Here is a tiny trained network, its code and every weight. The questions are about switching its units off for an input and a target symbol, where a switched-off unit gives its printed mean instead of its output.

import numpy as np


def w(rows, s, z=0):
    codes = np.array(rows[::2]) - 128.0
    scale = np.full(codes.shape[1], s)
    scale[-1] = z or s
    return codes * scale


def norm(h):
    return h / np.sqrt((h * h).mean(-1, keepdims=True) + 1e-5)


def f(y):
    return np.maximum(y, 0)


def softmax(a):
    e = np.exp(a - a.max(-1, keepdims=True))
    return e / e.sum(-1, keepdims=True)


def log_softmax(a):
    a = a - a.max(-1, keepdims=True)
    return a - np.log(np.exp(a).sum(-1, keepdims=True))


def net(x, mask):
    ids = ['Λβδζηω'.index(c) for c in x.split()]
    T = len(ids)
    res = E[ids] + P[:T]
    r = norm(res)
    for j in range(2):
        rows = slice(2 * j, 2 * j + 2)
        q, k, v = (r @ M[0][rows].T for M in (Q, K, V))
        z = softmax(np.where(np.tri(T) > 0, q @ k.T / 2**0.5, -1e9)) @ v
        o = O[0][rows]
        res = res + np.where(mask[j], z, o[:, -1]) @ o[:, :-1]
    y = f(norm(res) @ A[0][:, :-1].T + A[0][:, -1])
    res = res + np.where(mask[2:14], y, B[0][:, -1]) @ B[0][:, :-1]
    return log_softmax(norm(res)[-1] @ U[:, :-1].T + U[:, -1])


Q, K, V, O, A, B = {}, {}, {}, {}, {}, {}
E = w([
[240,95,102,123],'Λ',
[112,48,171,143],'β',
[175,170,166,2],'δ',
[150,81,77,62],'ζ',
[112,77,127,148],'η',
[98,141,77,135],'ω',
],0.0082)
P = w([
[16,254,66,133],'0',
[81,235,104,145],'1',
[66,204,103,161],'2',
[71,176,106,177],'3',
[80,129,102,192],'4',
[81,110,78,210],'5',
],0.0039)
Q[0] = w([
[147,225,188,165],'h1',
[202,134,2,161],'h1',
[216,190,179,19],'h2',
[116,157,65,67],'h2',
],0.0052)
K[0] = w([
[158,136,38,149],'h1',
[146,79,142,51],'h1',
[61,253,225,158],'h2',
[170,92,155,158],'h2',
],0.0068)
V[0] = w([
[12,66,112,101],'h1',
[144,135,69,254],'h1',
[102,123,209,215],'h2',
[181,26,50,89],'h2',
],0.007)
O[0] = w([
[173,199,171,91,222],'h1',
[178,94,33,98,129],'h1',
[160,140,90,191,2],'h2',
[159,193,144,2,128],'h2',
],0.0081,0.0033)
A[0] = w([
[147,171,103,148,253],'n1',
[219,98,227,176,80],'n2',
[178,176,87,104,55],'n3',
[67,64,184,175,78],'n4',
[191,160,221,32,231],'n5',
[67,164,127,192,100],'n6',
[148,125,95,191,69],'n7',
[34,129,132,139,44],'n8',
[202,2,211,99,193],'n9',
[26,85,55,42,74],'n10',
[68,199,80,3,149],'n11',
[193,102,154,194,187],'n12',
],0.0051,0.0028)
B[0] = w([
[185,112,160,84,189],'n1',
[3,70,123,122,145],'n2',
[81,154,146,165,144],'n3',
[179,181,106,114,144],'n4',
[198,75,114,160,249],'n5',
[140,151,115,70,152],'n6',
[127,186,194,127,143],'n7',
[110,136,74,129,141],'n8',
[77,59,73,137,175],'n9',
[88,40,147,150,179],'n10',
[196,39,136,167,253],'n11',
[97,65,168,231,158],'n12',
],0.0047,0.006)
U = w([
[138,65,133,2,27],'Λ',
[198,165,152,230,27],'β',
[32,97,228,172,148],'δ',
[157,171,225,37,6],'ζ',
[136,195,34,149,238],'η',
[136,33,50,167,238],'ω',
],0.0081,0.0017)

Each question gives the input, a string of symbols that net reads in full, and the target symbol t.
The units are the heads (2 rows each of Q, K, V and O) and the neurons (one row each of A and B). Each row of codes is followed by its name. A weight is (code - 128) times the scale printed after its matrix; where a second scale follows, it is the last column's (O, A, B and U).
mask holds one flag per unit, heads first, then neurons. A switched-off unit (its flag False) gives its mean, the last column of its rows in O or B, instead of its output. The means were averaged over made-up inputs and are rounded, as every weight is.
A unit's drop is (log p(t) with every unit on - log p(t) with that unit switched off) / (log p(t) with every unit on - log p(t) with every unit switched off).
The circuit of an input: a set's keep is (log p(t) with only the set's units on - log p(t) with every unit switched off) / (log p(t) with every unit on - log p(t) with every unit switched off). Starting from the 12 units with the biggest drops (on a tie, the unit counted first), units are removed one at a time, each time the one whose removal leaves the highest keep (on an exact tie, the one counted first), for as long as the keep stays at least 0.8.
circuit, biggest first: the units of the circuit, biggest drop first
most important unit: the unit with the biggest drop
top k neurons: the k neurons with the biggest drops, biggest first
heads that matter: for each layer, one digit per head in row order, 1 if its drop is at least 0.15 and else 0, layers parted by /
drop of u: that unit's drop, to one decimal
input δ δ Λ, target δ: most important unit : h1
input β δ β ω, target β: heads that matter : 11
input ω δ ζ ω ζ ω, target ζ: heads that matter : 01
input ζ δ δ δ η, target δ: heads that matter : 10
input δ ζ β, target ζ: heads that matter : 11
input ω δ δ ω η δ, target ω: heads that matter : 01
input δ Λ δ δ, target δ: heads that matter : 11
input β δ η, target β: circuit, biggest first : h2, h1
input β ζ ω, target ζ: heads that matter : 10
input δ δ β δ ω, target δ: heads that matter : 10
input β β δ, target β: heads that matter : 01
input δ δ ω η ω, target η: top 2 neurons : n11, n6
input β ζ β, target ζ: drop of h1 : 0.5
input ω ζ η η Λ β, target Λ: circuit, biggest first : h2
input ζ η η, target Λ: drop of h1 : 0.2
input β ζ η, target ζ: drop of h2 : 0.3
input δ η η, target β: drop of h2 : 0.6
